Each row has two labels, one from each of two sets.
[  3  42   2   3   2 -11  15  -3 -22  -5   1 -35   6  -8  -9   3   1  13
  -4  17]  D + J944
[  3  39   0  -5   1  -8  16   1 -20  -9   2 -31   8  -8  -7   2   0  11
   3  17]  D + J944
[  0  -2   2  -1  11  -5   7   3 -11   0   4  -8  13  -4  -5   8  -2   3
  -4  17]  V + j319
[  4  35   0  -3   4 -14  13  -1 -22  -7   2 -35   5  -8 -23   4   0  11
  -5  16]  D + J944
[  4  22  -8  -6   5 -12   7   5 -17  -8   1 -16   0  -6 -28   4  -1  15
  -3  13]  D + J944
[ -1   5   0  -4   9 -10   2   4 -13  -1   3  -8   5  -1 -16  10  -1   7
  -6  16]  J + J944
[  4  39   3  -2   5 -12   8  -1 -19  -1   2 -26   4  -9 -18   4  -1  18
  -5  17]  D + J944
[  5  34   2  -5   3 -10   7  -1 -15  -1   2 -28   5  -7  -5   1   0   9
  -3  14]  D + J944
[  2  26  -2  -5   6  -9   9   3 -20  -6   3 -28   6  -7 -16   4   1  11
  -4  15]  D + J944
[  2   4  -3   4  14  -6  14   4 -22  -4   3   2  17  -7   0   3   0   1
  -3  24]  J + j319
[  0  14   4   3  -2  -2   6  -3 -11   0   1 -20  12  -1  -3   5  -1   8
  -2  17]  V + J944
[  1  22  -4   1   1  -8  13   3 -11  -8   2 -25   3  -5 -13   3   2  10
  -1  13]  D + J944
[  2  27   2   2   5  -9   6   4 -18  -1   2 -21   7  -2 -12   9  -1   6
  -7  16]  J + J944
[  3  12  -3  -6  10 -14  12   3 -21  -5   3 -18   8  -6 -20   5   0   9
   1  22]  D + J944
[  2  24   0   2   7  -5  22   3 -17  -8   1 -20  15  -7   0   0   1   6
   1  20]  D + j319
[ -3  28  -1   8  12  -9  27   6 -27  -6   2 -13  12  -9  -7   5  -1   3
  -7  25]  D + j319
[  4  11  -1  -5   9  -9   5   3 -13  -2   2 -16   8  -2 -11   7  -1   3
  -2  13]  V + J944
[  4  18   1  -1   4  -6   0   4 -15  -7   2 -21   4  -7 -16   6   0   9
  -4  10]  J + J944
[  6  21  -4  -3   9 -15  11   1 -18  -4   0 -15   2 -11 -19   1   1   9
  -3  12]  D + J944
[  4  15   0  -4   6  -8   6   3 -15  -6  -3 -17   9  -4 -16   3   0   9
  -1  19]  J + J944
[ -1   3  -2   5  13  -6  20   8 -16  -6   4 -18  12  -7 -14   5   1   3
  -4  21]  D + j319
[  0  -6  -5  -5  10  -6   7   1 -12  -4   0   0   6  -4 -18   6  -1   2
  -4  12]  V + j319
[ -1  23  -1  -6   8 -13   8  -1 -21  -5   2 -30   5  -9 -21   3  -4   7
  -1  15]  D + J944
[  5  19  -4   0   4  -5   8   1 -13  -5   3  -6   9  -2  -7   5  -3   1
  -5  14]  V + J944

Each row has two labels, one from each of two sets.
[ 2 -4  1  1  5 -2 -4 -3  0 -3 -1  0 19 -8 -2  2  0 -2 -1  3]  N + j51
[  4  -4  -1  -2  -9   1  -1  -9  -5  -2  -3   2  11   1 -15 -10   5  -3
   1   9]  Q + j51
[  3  -1   0   6   5   0  -9  -4  -8   3   1   7   5  -4  -5 -10   0  -3
   1  -8]  R + J215
[ 4 -6  2  4  1  0 -2 -4 -6  0  1  8 -9 -6 -6 -3  0 -2  4  5]  N + J215
[ 1 -1 -1  2 -1  4 -1 -2  0  2 -2 13  3  2 -3 -8  3  0  1  9]  Q + J215
[  2  -2   1   2  -4   4  -4  -4  -6   3  -4   9   3   0 -10 -15   6  -2
   2   4]  Q + J215
[ 1  3 -4  1 -3  0 -5 -3 -2 -3 -4 -6 15  1 -9 -5  2 -4 -2 -2]  Q + j51
[  1  -1  -4   4  -5   5  -3  -3  -4   3  -4  18  -2  -2 -11 -11   5  -1
   3  12]  Q + J215
[  3  -4  -1   2   6   1  -4  -5  -1   2  -4  15  16   3  -2 -12   2  -1
   2   2]  Q + J215
[ 3 -2  1 -2 -2  0 -4 -8 -3 -3 -2 -1 16  2 -8 -5  3 -1  1  5]  Q + j51
[  2  -2  -2  -4  -6   2  -1  -7  -4  -2  -4  -4  15   3 -12  -9   5  -1
  -1   8]  Q + j51
[ 1  1 -1 -1 -2  1 -3 -6  0  0 -3  4 15  2 -8 -2  5 -1 -1  9]  Q + j51
[  7  -8   4  12   0   1 -12  -8 -15   3  -4   5  13  -5 -10 -14   3  -4
   0  -1]  N + J215
[ 4 -8  3  0  0 -1 -3 -6 -2 -2 -3 -2 16  3 -4 -6  0 -1 -2  1]  N + j51
[  5 -11   3   7  -1   0  -3  -3  -9  -3   0   2  -8  -9  -8  -5  -1  -3
   2   1]  N + J215
[ 5 -7  2  7  7 -5 -2 -4 -8  1  1  2 -1 -5 -1 -9 -3 -3  3 -8]  N + J215
[  2   0  -5   3   7   2  -2  -6  -1   2  -3  19   7   0  -6 -14   2  -2
   4   5]  Q + J215
[  7 -17   4  -2   0  -3   2  -9  -5  -4   0 -11  11   0  -7  -7   0  -2
   0   1]  N + j51
[ 3 -1 -3  3  0  0 -8 -3 -5 -1 -5 -4 18 -1 -8 -8  4 -3 -2 -3]  N + j51
[ 4 -8  3  4  1 -1 -2 -2 -6  1  1  1 -5 -5 -3 -5 -1 -2  1 -3]  N + J215
[ 0  0 -3 -5 -4  2 -2 -6  1 -2 -3  3 13  1 -8  0  3 -1 -1 12]  Q + j51
[  2  -1  -5   0  -2   2   0  -5  -3   0  -1   8   5   3  -9 -13   4  -2
   2   6]  Q + J215
[ 1  0  0  0 -3  3 -2 -3 -1  2 -2 13  1  0 -5 -4  3 -1  3 11]  Q + J215
[ 3 -2  1 -1 -3  1 -3 -6 -3 -2 -2 -5 16  2 -6 -8  3 -2  0 -1]  N + j51
[  4  -3   0   0  -6   1  -5  -7  -5  -2  -4  -8  17   2 -10  -8   4  -1
  -2   0]  Q + j51
[  4 -16   4   1  -2   0   0  -6  -4  -2  -1  -9  10   0  -3  -8  -1  -1
  -1  -2]  N + j51
[  4 -11  -1  -1   3  -1   5  -4  -6  -2   0  -5   4  -1  -3  -7  -2  -3
   1  -2]  N + j51

Each row has two labels, one from each of two sets.
[ -3  -9  -5  -9  -1   0   3   8  -4  -1   3 -30  -2  -2  -4  -4  -5  -1
  -7  -1]  (79) + K
[ 7 -9 15 -5 -7 -2  2 19  3 -2  0 11 -5 16 13  4  2 -4 -4 -8]  (81) + K
[  9 -19   8  -9   0  -2  -7   9   4  -1  10  12  -3  14  23  -1   5   3
   2  -1]  (81) + K
[ -7  -1  -7  -4   1   3  -6   1  -1   1   8 -25  -1  -3  -8  -5  -1  -8
  -5   2]  (79) + K
[ 1  1 -3 -7  0 -3 -2  4  2  1  7  0 -2  4 17  4  3  2  1 -6]  (81) + X
[ 10 -15   7   0  -5   2  11  14  -2 -11   2   4   3   8  -8  -9  -3   1
   1   1]  (79) + K
[  1 -10   2  -6  -5   5   1  14  -3  -9  10 -18   0   8   0  -2   2   1
  -4  -5]  (79) + K
[ -6   9  -1  -8  -1  -5 -17   4   6   0   8  -8   0   7  13   4   3   6
  -1  -5]  (81) + K
[ -3  -5  -2 -13   3   0 -14   0   0   1  15 -13  -4   2  14   1   1   0
   0  -1]  (81) + K
[-17  -4 -11 -14   2  -1 -14  -8   0   5  18 -35   0   3   6   3   9   2
  -8  -2]  (81) + K
[ -8  -3  -1 -13   1  -2 -19   4   2   1  15 -22  -3   3  13   3   5   3
  -7  -3]  (81) + K
[ -4  -5  -6  -9  -3   8  -9   5   2   3  12 -16  -3   0  12   3   2  -8
  -4  -1]  (81) + K
[ -5  -5  -8  -8   2   3  -2   2   3  -3   8 -23   5  -3  -3   3   2  -2
  -4   2]  (79) + K
[ -2  -9  -2  -4  -4   1   9  10  -3  -1   0 -11   1   5  -9  -7  -4  -3
   0  -1]  (79) + K
[ -4  -8  -1 -15  -9  -2  -7   6   5   2  20 -19   6  10  13  11   7  -3
  -4  -5]  (81) + X
[ -3  -8 -10  -2  -1   1   9  11  -1  -2   3 -14   0   1  -1  -5   1  -4
  -5  -2]  (79) + K
[ -3 -11   1  -9   6   1   0  15   2  -5  12 -19  -1   7   4   7   2  -1
  -5  -9]  (79) + X
[ -5  -3   0 -15   1  -6 -10   6   2   2  12 -10  -4  10  14   3   2   2
  -2  -6]  (81) + K
[ 4 -9  5 -7 -7 -2  2 17  2 -2 19 -4  8 19 12 -1 -1  4  3 -3]  (81) + X
[  2   1   4  -6   2  -2 -10   2   8  -3   6  -2  -1   4   7  -5   1   0
   1  -7]  (81) + X
[  0  -6  13  -8  -6  -5   1  15   3   3 -11   8  -3  19  19   1   4   9
   2  -8]  (81) + K
[ -2   0   4 -12  -4  -4 -18   8   4  -3  15  -9  -2   4  15   0   5   4
  -2  -6]  (81) + X
[-10   0 -12 -14  11   2  -2   3  -3   1  10 -37  -2   0  -6   3  -1  -1
  -5  -1]  (79) + X
[ -6  -9 -16  -1  12   5   4   4  -1   3  16 -52  -3  -5  -7   5   5  -6
 -10   0]  (79) + X
[  0 -11   5  -8  -8   1   6  11  -3  -1  -9 -14  -3   9  -3   0   2  -2
  -4  -5]  (79) + X
[-11 -11  -5  -7  -1   4   5   4  -2   3   8 -33   0   3  -6  -1   4  -1
  -8   1]  (79) + X
[ -4   0  -1  -8   1  -2  -9  -1   4   5   8 -14  -1   8  15   7  -1   3
 -10 -13]  (81) + K
[  4 -10  -1  -5   1  -8   6  13  -2 -12   7 -15   0   4   2   2   9  -4
  -5  -3]  (79) + X
[ -8  -2   6 -11   0  -3 -11   2  -1   0   4 -13  -6   5   4   1   1   2
   1  -3]  (81) + X
[ -4  -3  -5 -14   5  -2 -16   3   4   0  21 -22  -1   4  16   4   4   0
  -2  -3]  (81) + X
[ -5  -4  -3 -14   6  -1 -10   3   2   4  10 -22  -4  -2  15   5   7   1
 -10   0]  (81) + X
[-11  -6  -8  -9   1   0   1   7  -3   4   2 -32  -1   1  -6  -3  -1   0
  -6  -2]  (79) + X
[ -9 -16  -8 -13   0   2   4  13  -5   0  22 -45   5   7  13   5   6  -2
  -7  -4]  (79) + X
[ -1  -1   5  -6  -4  -6 -11   8   4  -2  19  -4   4   8  35   3   3   3
   0  -7]  (81) + X
[ -2  -5  -3 -11   0  -4  -3   5   4   0  18 -15  -2   3  15   8   2   0
   2   3]  (81) + K
[ -5  -8  -7  -7  -1   4   5   8  -2   0   7 -26  -2  -2  -6  -1   2   0
  -6   9]  (79) + X
[ -7  -3   1 -10  -3  -5  -7  13  -2   2  13 -15   5  11   7   1   0   2
  -3  -3]  (81) + K
[ -3 -10   4  -5  -3   6   4  15  -4  -6  12 -26   0  12  -3  -2   3   1
  -8  -4]  (79) + X
[-14  -2 -14 -12   4  -5  -8  -6   4   4  16 -34   7  -6  11   8   9  -1
  -1   0]  (81) + K
[ -5   5  -1  -8  -1  -3 -16   2   2  -1   9  -7  -4   2  11   0   3  -2
  -3   2]  (81) + X
[  6   1   3  -9  -1  -2 -20  10   6   0  11   4  -4  11  21   3   2   3
   4  -1]  (81) + K
[ -4  -7  -7 -12   6  -3 -11  -1   1   3  15 -23  -2  -2  14   5   4   2
   3   0]  (81) + X
[ 30   0  33   5 -20  -7   0  27   3 -13  -3  62   1  25  35  -9   1  15
   2 -13]  (81) + X
[ -1  -5   1 -10  -1  -3  -6   4  -1   2   6  -3  -3   9  22   6   6   3
   1  -3]  (81) + K
[ -3  -3   2 -10  -4  -3 -18   9   7  -1  17  -6  -3   1  16   2   2   4
  -8  -5]  (81) + K
[-10 -11  -8 -14   2   1  -2   4  -3  -2  16 -40   2   1  -4   4   9   5
  -7  -2]  (79) + K
[ -2  -5   1  -8  -5   0 -11   7   3   0  16  -5   1   6  11   7   5  -2
  -5  -5]  (81) + X
[-12  -4  -8 -11   4  -5  -9   4  -4   3  18 -30   0   0  12   3   2   2
  -1  -1]  (81) + K

Each row has two labels, one from each of two sets.
[  2   0   2   0  -4   1  -8 -11  -1   0   9  -2 -26  25   2  -5  -3  -2
  15 -11]  M + J124
[  5  -8  -5  -5   5  -7 -30   5 -10  -6  -2 -12  -2   6   2  -2   0   9
   5 -13]  M + J533
[  4   5  -4  -2   0  -1 -10  -4   4   4   6  -8  -8  21   8  -6   1  -8
   6  -2]  Y + J124
[  4   2  -4  -2   1  -1 -18  -6  -1   0   7  -5  -8  17   4  -2   1  -3
  13   1]  Y + J124
[  1  -8   8  -5   0  -1 -18  -2   2   2   0  -4 -14  15   1   1 -10  -3
  -2 -10]  Y + j634
[ -1 -14  11 -12  -6  -3 -20   5   4   2   3   0 -16   8   3   1 -10  -2
   1 -12]  Y + j634
[ -3  -6  11  -3  -6   5 -15   5   1   3  -1   5  -4   7  -1   4  -4  -1
   8 -11]  M + j459
[  4   1  -4   4  -2   0  -8 -10  -1   0   0  -3 -10  11   4  -3   0  -2
   8   0]  M + J124
[ 4  3 -3 -6  0  1 -7 -2 -3  0  5 -5 -4 18  2  8  1  1  9 -5]  Y + J124
[ 5  1  3  0  2 -1 -7 -2  6 -2  6 -7 -9 16  2 -1 -2 -8  0 -5]  Y + J124
[  0   2  -4   2  -1   4 -13  -3   1   3   7  -6  -8  18   0  -4   0   4
  10   0]  Y + J124
[ 4  1 -2 -6 -6 -2 -6 -5 -3 -2  6 -7 -9 20  2 -4 -4 -3 10 -5]  Y + J124
[ 1 12 -8 -4 -2  1 -8 -7  2 -2 10  1 -9 23  6  1  1 -3 11  1]  Y + J124
[  1 -13   2   1  -2  -1 -16  -2  -2  -2  -7  -7 -12  10   5  -6 -13 -10
   0 -13]  M + j634
[ 17   3   0  -1  -3  -3  -9  -4   0  -2   5 -11  -6  23   6  -3   1 -10
  15 -10]  Y + J124
[  0  -5   6  -1  -1  -1 -19   3   4   5  24  -3 -11  12   1  -2  -9   1
  -1  -9]  Y + j634
[  1  -8  12   2  -6  -4  -9   0   3   7   2  -1  -8  10  -4  -4 -10  -4
  -3 -17]  M + j634
[  5  -2   0  -4  -5   1  -4  -7   1  -3  -1 -14 -11  20  -1  -5  -8  -3
  14  -9]  M + J124
[  0  20  -3  -2  -4  -6 -10  -4  -3  -2   6  -6  -6  15   2  -2   3  -2
   7  -3]  Y + J124
[  4  -1  -4   2  -1  -6 -16 -10  -1   4   0  -4  -9  12   2   0   7  -2
   3  -3]  M + J124
[  2  -6   3  -3  -5  -2 -12   6   1   0  -3  -4  -8   6   2   3   0   1
   1  -9]  M + j634
[  0  -1   6  -4   2  -2 -12   1   0  -8   8  -1  -3   4  -2   1  -3   7
  -6 -12]  Y + J533
[ -1  -4   4   0  -5   3  -7   3   8   3 -13   1  -6   8   6   4   0  -5
   7  -7]  M + j459

Each row has two labels, one from each of two sets.
[ 12  -3 -17  13  -4  15  16 -25  -2  -3   2  -7  -5  10 -17  -4   2  -2
 -14  10]  Z + L
[ 19   1 -20   3  -7  12  20 -28  -3   0  -9  -1 -15  10 -11  -3   2   8
  -9  18]  Z + L
[  9  -5 -16   6 -10  10  22 -20  -1  -5  -5   0  -1   6  -9  -2   1   0
  -8  10]  G + W
[11 -3 -5  4 -9  2 27 -7 -1 -3 -5  1 -2  3 -4 -2  2  3 -1  8]  G + W
[ 26   5 -15  -1  -2   2  15 -22  -1   8 -10   6 -15  15  -2  -3   1   9
   3  36]  Z + W
[  3  -4 -11  -2 -20   6   9  -9  -2  -7 -13  -3  -2  -2  -9  -4  -1   4
 -10   5]  G + W
[ 14  -2 -15   8  -1  15  26 -26   2   1  -5   1 -12  12 -18   1   4   5
  -6  15]  Z + U
[ -1 -10 -23   5 -24  16  29 -21  -8 -11 -12  -9  -5  -7 -14  -4   1   4
 -12 -18]  G + W
[10 -4 -5  0 -9  5  5 -3  0 -2 -2  5  0  1 -1  0 -3 -1  2  9]  G + U
[ 11  -4 -13   2 -14   7  17 -12   2  -2  -8   2  -6   4  -5  -4   1   6
  -3  15]  G + L
[  6  -3 -12  -2 -11  -3  -6   3   0  -9  -9  -2   0   1   3  -1   4   3
  -3   5]  G + W
